Here is a tiny trained network, its code and every weight. The questions are about switching its units off for an input and a target symbol, where a switched-off unit gives its printed mean instead of its output.

import numpy as np


def w(rows, s, z=0):
    codes = np.array(rows[::2]) - 128.0
    scale = np.full(codes.shape[1], s)
    scale[-1] = z or s
    return codes * scale


def norm(h):
    return h / np.sqrt((h * h).mean(-1, keepdims=True) + 1e-5)


def f(y):
    return np.maximum(y, 0)


def softmax(a):
    e = np.exp(a - a.max(-1, keepdims=True))
    return e / e.sum(-1, keepdims=True)


def log_softmax(a):
    a = a - a.max(-1, keepdims=True)
    return a - np.log(np.exp(a).sum(-1, keepdims=True))


def net(x, mask):
    ids = ['αβδζθμξστ'.index(c) for c in x.split()]
    T = len(ids)
    res = E[ids] + P[:T]
    r = norm(res)
    for j in range(2):
        rows = slice(4 * j, 4 * j + 4)
        q, k, v = (r @ M[0][rows].T for M in (Q, K, V))
        z = softmax(np.where(np.tri(T) > 0, q @ k.T / 4**0.5, -1e9)) @ v
        o = O[0][rows]
        res = res + np.where(mask[j], z, o[:, -1]) @ o[:, :-1]
    y = f(norm(res) @ A[0][:, :-1].T + A[0][:, -1])
    res = res + np.where(mask[2:14], y, B[0][:, -1]) @ B[0][:, :-1]
    return log_softmax(norm(res)[-1] @ U[:, :-1].T + U[:, -1])


Q, K, V, O, A, B = {}, {}, {}, {}, {}, {}
E = w([
[113,105,143,133,159,130,111,112],'α',
[135,142,107,136,162,152,140,149],'β',
[65,140,120,116,114,142,184,139],'δ',
[153,102,132,88,5,130,161,150],'ζ',
[141,84,126,113,149,166,156,113],'θ',
[162,95,147,144,150,139,156,124],'μ',
[84,132,149,134,99,121,187,132],'ξ',
[136,117,155,154,148,114,110,130],'σ',
[70,159,129,144,124,118,190,156],'τ',
],0.018)
P = w([
[174,168,122,117,68,176,24,106],'0',
[107,86,177,98,204,71,115,242],'1',
[91,68,63,177,186,34,156,117],'2',
[143,193,165,1,190,47,172,101],'3',
[80,44,114,192,132,144,98,240],'4',
[117,109,4,164,136,46,156,47],'5',
[141,158,185,59,133,87,149,237],'6',
[105,54,53,184,93,88,104,159],'7',
],0.0065)
Q[0] = w([
[57,189,196,72,76,121,205,122],'h0',
[74,70,143,193,88,186,125,194],'h0',
[153,173,166,135,181,202,76,98],'h0',
[140,104,206,46,160,149,122,211],'h0',
[105,65,154,143,95,185,93,171],'h1',
[96,176,207,40,138,82,204,140],'h1',
[42,128,50,160,62,35,223,74],'h1',
[209,178,115,100,154,164,65,4],'h1',
],0.011)
K[0] = w([
[52,164,195,173,139,176,142,183],'h0',
[91,119,23,250,96,98,139,58],'h0',
[161,47,125,140,221,124,131,190],'h0',
[103,45,108,172,78,151,97,188],'h0',
[134,133,25,183,95,77,87,68],'h1',
[95,110,217,156,103,244,77,233],'h1',
[154,221,200,87,123,183,113,87],'h1',
[140,121,151,64,194,33,128,189],'h1',
],0.012)
V[0] = w([
[48,107,131,158,140,44,74,191],'h0',
[118,143,148,138,208,170,34,119],'h0',
[108,185,129,133,37,80,55,147],'h0',
[83,183,133,135,144,73,122,98],'h0',
[207,255,192,251,87,59,125,172],'h1',
[182,182,61,125,224,168,76,160],'h1',
[151,3,218,114,73,95,131,25],'h1',
[189,68,64,44,61,141,215,221],'h1',
],0.0086)
O[0] = w([
[175,142,67,137,114,139,156,118,252],'h0',
[157,91,148,191,118,146,128,82,77],'h0',
[119,183,109,183,184,207,214,138,87],'h0',
[174,115,146,131,114,191,176,189,172],'h0',
[136,127,49,23,139,147,115,247,55],'h1',
[115,153,111,178,19,101,91,190,84],'h1',
[218,185,136,103,195,113,122,61,196],'h1',
[124,72,140,178,164,156,65,112,19],'h1',
],0.012,0.005)
A[0] = w([
[199,194,152,246,95,112,126,52,2],'n0',
[97,163,136,146,61,209,200,126,63],'n1',
[53,117,112,126,161,114,152,190,197],'n2',
[148,85,89,56,229,184,50,130,110],'n3',
[243,146,74,45,189,128,117,146,64],'n4',
[168,189,132,79,74,172,209,164,145],'n5',
[168,31,105,129,153,134,80,136,198],'n6',
[193,136,112,153,139,47,19,138,208],'n7',
[47,198,101,143,89,163,188,165,70],'n8',
[168,88,86,41,94,103,105,198,77],'n9',
[161,109,168,179,184,97,105,72,143],'n10',
[196,135,77,97,162,89,79,84,149],'n11',
],0.011,0.0068)
B[0] = w([
[220,127,127,74,76,226,167,191,237],'n0',
[142,63,156,165,159,15,171,40,172],'n1',
[176,165,184,91,92,207,62,14,216],'n2',
[168,183,201,96,55,45,161,155,228],'n3',
[139,55,164,251,100,99,2,142,236],'n4',
[19,95,93,160,224,122,146,129,254],'n5',
[75,135,25,53,137,46,119,166,206],'n6',
[71,230,153,168,164,147,244,72,219],'n7',
[183,29,179,116,102,47,81,101,195],'n8',
[167,200,48,167,134,177,87,31,185],'n9',
[121,75,63,75,111,217,171,186,252],'n10',
[154,77,135,202,114,135,157,185,227],'n11',
],0.009,0.0083)
U = w([
[157,171,79,53,121,120,87,126,163],'α',
[159,135,155,89,245,148,126,117,108],'β',
[147,120,106,201,175,135,95,127,177],'δ',
[134,66,206,148,124,129,114,45,42],'ζ',
[78,35,105,100,157,159,152,151,71],'θ',
[202,71,171,100,121,69,96,168,118],'μ',
[108,152,132,122,136,47,190,120,95],'ξ',
[194,127,137,132,98,168,184,137,153],'σ',
[76,125,182,131,61,133,97,180,254],'τ',
],0.012,0.0037)

Each question gives the input, a string of symbols that net reads in full, and the target symbol t.
The units are the heads (4 rows each of Q, K, V and O) and the neurons (one row each of A and B). Each row of codes is followed by its name. A weight is (code - 128) times the scale printed after its matrix; where a second scale follows, it is the last column's (O, A, B and U).
mask holds one flag per unit, heads first, then neurons. A switched-off unit (its flag False) gives its mean, the last column of its rows in O or B, instead of its output. The means were averaged over made-up inputs and are rounded, as every weight is.
A unit's drop is (log p(t) with every unit on - log p(t) with that unit switched off) / (log p(t) with every unit on - log p(t) with every unit switched off).
The circuit of an input: a set's keep is (log p(t) with only the set's units on - log p(t) with every unit switched off) / (log p(t) with every unit on - log p(t) with every unit switched off). Starting from the 12 units with the biggest drops (on a tie, the unit counted first), units are removed one at a time, each time the one whose removal leaves the highest keep (on an exact tie, the one counted first), for as long as the keep stays at least 0.8.
units of the circuit, in order: the units of the circuit, biggest drop first
most important unit: the unit with the biggest drop
k most important neurons: the k neurons with the biggest drops, biggest first
which heads matter: for each layer, one digit per head in row order, 1 if its drop is at least 0.15 and else 0, layers parted by /
drop of u: that unit's drop, to one decimal
input μ α ξ α α α, target σ: which heads matter : 01
input δ β α σ μ σ, target δ: which heads matter : 01
input ξ τ μ, target μ: units of the circuit, in order : (h1; n3; n4)
input α ξ θ α α, target ζ: units of the circuit, in order : (h1)
input δ α σ α α ξ δ σ, target μ: which heads matter : 11
input α μ μ μ, target ξ: units of the circuit, in order : (h0; n7; n2)
input δ ξ α μ, target μ: units of the circuit, in order : (h1; n3; n4; h0)
input α α α ζ μ σ, target β: units of the circuit, in order : (h0; h1)
input ξ α α σ, target σ: which heads matter : 00
input τ ξ ξ, target θ: which heads matter : 11
input ξ β σ, target μ: which heads matter : 01
input ξ α μ σ α, target ξ: which heads matter : 10
input α α α α ζ, target ξ: units of the circuit, in order : (h1; n5)
input α ξ α α σ, target σ: units of the circuit, in order : (h1; n0)
input δ μ α α, target ξ: most important unit : n7
input α ξ σ α, target μ: units of the circuit, in order : (h1; n3; n4; h0)
input α τ μ τ ξ σ σ α, target δ: units of the circuit, in order : (h1; n4; n9; n5)
input δ θ μ α τ, target ζ: which heads matter : 00
input ξ ξ α ξ σ δ, target β: which heads matter : 11
input β θ τ, target τ: which heads matter : 01
input β σ σ α μ ζ, target τ: units of the circuit, in order : (h1)
input δ ζ σ β ξ α α ξ, target ζ: which heads matter : 00
input τ σ ζ α σ, target β: which heads matter : 01
input τ α α ξ δ, target θ: which heads matter : 11
input σ ξ α δ ξ α α, target μ: 2 most important neurons : (n3; n4)
input δ ξ σ σ β σ σ, target τ: drop of h1 : 0.8
input ξ μ θ τ, target β: units of the circuit, in order : (h1)
input σ β α α, target τ: drop of h1 : 0.7
input δ α ξ σ ζ, target ζ: drop of n1 : 0.1
input ξ α α α ξ δ β, target μ: drop of n4 : 0.2
